Here is a tiny trained network, its code and every weight. The questions are about switching its units off for an input and a class, where a switched-off unit gives its printed mean instead of its output.

import numpy as np


def w(rows, s, z=0):
    codes = np.array(rows[::2]) - 128.0
    scale = np.full(codes.shape[1], s)
    scale[-1] = z or s
    return codes * scale


def f(y):
    return np.maximum(y, 0)


def log_softmax(a):
    a = a - a.max(-1, keepdims=True)
    return a - np.log(np.exp(a).sum(-1, keepdims=True))


def net(x, mask):
    res = np.array(x, float).reshape(1, 8) / 4 @ E
    y = f(res @ A[0][:, :-1].T + A[0][:, -1])
    res = res + np.where(mask, y, B[0][:, -1]) @ B[0][:, :-1]
    return log_softmax(res[-1] @ U[:, :-1].T + U[:, -1])


A, B = {}, {}
E = w([
[133,119,133,118,161,140,99,113,138,118],'x0',
[128,135,123,129,119,124,117,139,137,123],'x1',
[215,138,185,44,28,190,98,52,132,164],'x2',
[127,126,139,123,140,134,126,117,123,118],'x3',
[248,56,103,140,137,78,217,122,190,52],'x4',
[131,121,132,122,154,138,122,103,125,125],'x5',
[108,22,84,114,66,38,54,94,43,109],'x6',
[120,120,128,123,127,133,152,121,119,133],'x7',
],0.011)
A[0] = w([
[136,139,145,144,132,121,123,117,109,115,76],'n1',
[222,104,88,111,135,104,186,127,147,57,130],'n2',
[60,164,157,126,113,167,70,151,86,183,133],'n3',
[155,137,119,132,84,148,116,122,125,146,46],'n4',
[158,120,164,61,59,160,107,98,153,160,91],'n5',
[33,192,151,95,134,135,76,132,70,189,132],'n6',
[112,103,97,138,161,160,135,155,105,121,43],'n7',
[161,166,156,94,78,128,113,90,133,148,79],'n8',
[80,123,86,180,182,102,149,139,131,109,109],'n9',
[135,164,127,83,137,88,118,145,129,120,75],'n10',
[72,158,105,188,185,89,148,145,110,98,85],'n11',
[209,140,143,89,60,184,103,91,124,163,89],'n12',
[126,139,151,131,124,90,119,117,154,121,61],'n13',
[183,117,110,153,113,93,186,90,152,58,146],'n14',
[211,82,159,172,123,111,164,137,170,74,153],'n15',
[76,130,141,173,158,130,151,176,139,104,76],'n16',
[134,98,146,129,129,125,174,109,120,91,124],'n17',
[95,97,156,142,62,109,97,118,129,73,7],'n18',
[106,138,112,149,131,140,69,124,127,169,66],'n19',
[168,147,136,99,82,119,143,128,128,145,84],'n20',
[181,149,108,111,146,91,187,116,202,112,86],'n21',
[110,145,147,125,121,105,146,121,111,145,27],'n22',
[186,133,149,128,76,197,101,116,155,167,53],'n23',
[113,48,102,101,106,75,96,113,61,134,21],'n24',
[121,125,151,161,139,105,134,144,115,152,81],'n25',
[57,108,58,167,173,140,130,162,150,80,92],'n26',
[87,141,79,130,191,78,127,180,131,119,50],'n27',
[123,190,162,157,141,207,180,153,210,134,3],'n28',
[130,124,121,87,68,173,131,97,133,136,120],'n29',
[191,98,110,116,141,114,139,144,154,130,90],'n30',
[139,117,113,124,138,151,124,143,112,137,85],'n31',
[114,23,86,155,72,59,55,78,78,98,21],'n32',
[84,93,105,184,180,125,131,166,148,155,75],'n33',
[135,164,142,137,152,146,151,133,156,147,10],'n34',
[201,146,160,114,66,168,100,86,113,154,78],'n35',
[181,226,143,150,211,169,155,134,192,174,39],'n36',
[103,109,171,123,114,135,143,162,110,126,63],'n37',
[12,223,139,132,124,190,90,110,88,203,120],'n38',
[145,82,115,147,113,93,71,123,54,112,5],'n39',
[139,226,152,165,158,208,190,159,199,134,11],'n40',
[73,129,118,199,176,84,125,136,122,106,91],'n41',
[131,106,140,97,145,94,125,123,172,130,84],'n42',
],0.011,0.0042)
B[0] = w([
[95,143,84,147,108,109,153,122,104,114,128],'n1',
[153,47,63,200,121,148,83,149,176,61,220],'n2',
[206,59,69,209,124,146,122,170,172,102,217],'n3',
[115,118,101,91,159,103,174,117,132,147,152],'n4',
[71,148,176,92,190,47,183,104,194,111,211],'n5',
[206,58,57,201,96,139,65,147,197,41,232],'n6',
[125,152,137,154,153,95,158,111,118,139,148],'n7',
[101,147,143,85,171,106,178,123,182,146,184],'n8',
[80,191,145,111,179,53,179,93,153,134,196],'n9',
[126,118,109,101,136,148,132,132,150,139,128],'n10',
[53,172,198,142,166,68,202,96,199,141,200],'n11',
[109,186,159,87,213,27,204,49,203,170,220],'n12',
[146,104,140,101,127,120,119,134,149,127,129],'n13',
[177,88,72,174,131,196,105,164,184,99,206],'n14',
[221,71,24,200,144,135,81,154,153,57,212],'n15',
[105,161,159,111,197,97,155,95,157,132,180],'n16',
[161,97,114,161,110,123,127,85,117,113,159],'n17',
[128,126,161,134,115,142,162,148,64,124,162],'n18',
[145,114,109,175,141,130,131,155,116,110,163],'n19',
[99,166,146,157,143,112,149,99,145,107,163],'n20',
[161,74,77,156,98,166,69,165,126,74,192],'n21',
[117,83,146,137,109,129,143,133,123,117,132],'n22',
[86,187,179,135,177,86,134,72,144,122,189],'n23',
[125,133,155,78,41,144,83,159,24,212,210],'n24',
[122,110,157,168,144,95,151,125,120,162,142],'n25',
[86,178,163,96,172,45,167,72,156,116,199],'n26',
[98,160,149,107,172,99,160,98,165,164,189],'n27',
[128,166,151,95,72,178,93,172,1,188,210],'n28',
[70,130,167,148,176,126,180,104,165,147,182],'n29',
[150,84,77,152,102,142,134,140,153,85,169],'n30',
[135,128,143,120,123,106,106,152,139,122,128],'n31',
[106,185,152,59,55,207,71,194,27,179,247],'n32',
[84,127,153,109,143,107,175,78,173,142,183],'n33',
[114,107,155,95,112,138,105,135,79,142,159],'n34',
[92,192,149,109,182,73,190,40,180,135,207],'n35',
[93,123,146,61,43,158,94,164,50,148,221],'n36',
[148,133,124,131,137,143,110,147,143,129,133],'n37',
[214,27,27,224,127,189,63,154,157,31,249],'n38',
[126,142,154,53,82,180,100,199,93,155,189],'n39',
[142,156,155,35,48,199,80,161,23,219,228],'n40',
[110,183,178,145,205,73,192,71,135,132,193],'n41',
[127,102,117,145,128,143,124,91,128,136,143],'n42',
],0.007,0.018)
U = w([
[191,63,92,187,113,133,94,142,165,84,247],'0',
[122,174,194,94,161,64,182,90,171,141,77],'1',
[146,146,175,51,59,152,92,157,1,171,55],'2',
],0.012,0.0015)

Each question gives the input, the list of numbers given to net, and the class t.
The units are the neurons (one row each of A and B). Each row of codes is followed by its name. A weight is (code - 128) times the scale printed after its matrix; where a second scale follows, it is the last column's (A, B and U).
mask holds one flag per neuron, in row order. A switched-off neuron (its flag False) gives its mean, the last column of its row in B, instead of its output. The means were averaged over made-up inputs and are rounded, as every weight is.
A unit's drop is (log p(t) with every unit on - log p(t) with that unit switched off) / (log p(t) with every unit on - log p(t) with every unit switched off).
unit that matters most: the unit with the biggest drop
top k neurons: the k neurons with the biggest drops, biggest first
drop of u: that unit's drop, to one decimal
input [-8,4,5,-5,6,2,-8,-6], class 2: unit that matters most	n40
input [-4,-6,0,2,-5,-6,-5,5], class 0: top 3 neurons	n38, n6, n32
input [0,-4,-6,-3,-8,1,-8,-2], class 0: top 2 neurons	n38, n6
input [8,2,-2,5,-6,-1,-6,-1], class 0: top 2 neurons	n38, n6
input [0,1,-6,-4,-4,3,6,-6], class 1: top 3 neurons	n11, n41, n40
input [-8,-1,-5,-3,-1,-1,-6,4], class 2: top 4 neurons	n40, n28, n36, n12
input [-2,5,-8,4,2,-3,8,7], class 1: top 2 neurons	n11, n41
input [-7,0,-6,8,6,4,-7,1], class 2: top 4 neurons	n40, n28, n36, n38
input [-6,6,-1,-5,-8,4,8,-7], class 0: top 3 neurons	n6, n38, n3
input [5,-1,2,1,1,6,0,-2], class 1: top 3 neurons	n38, n6, n3
input [4,-5,7,-7,-7,-1,-2,5], class 0: top 3 neurons	n38, n6, n3
input [-3,7,7,-7,-6,7,5,7], class 1: top 3 neurons	n12, n5, n35
input [3,4,3,-5,-4,2,-4,0], class 0: top 2 neurons	n38, n32
input [5,7,-2,3,-1,-4,-3,7], class 2: unit that matters most	n12
input [3,-5,-6,3,2,7,-8,-8], class 2: top 3 neurons	n40, n36, n28
input [4,3,6,-6,-7,-4,-1,-2], class 0: drop of n6	0.1
input [-7,-7,4,3,-3,4,-1,2], class 1: drop of n15	0.2
input [3,-2,-1,7,-5,-8,-6,3], class 2: drop of n36	1.3
input [-7,4,4,7,-8,5,8,-7], class 0: drop of n40	0.2
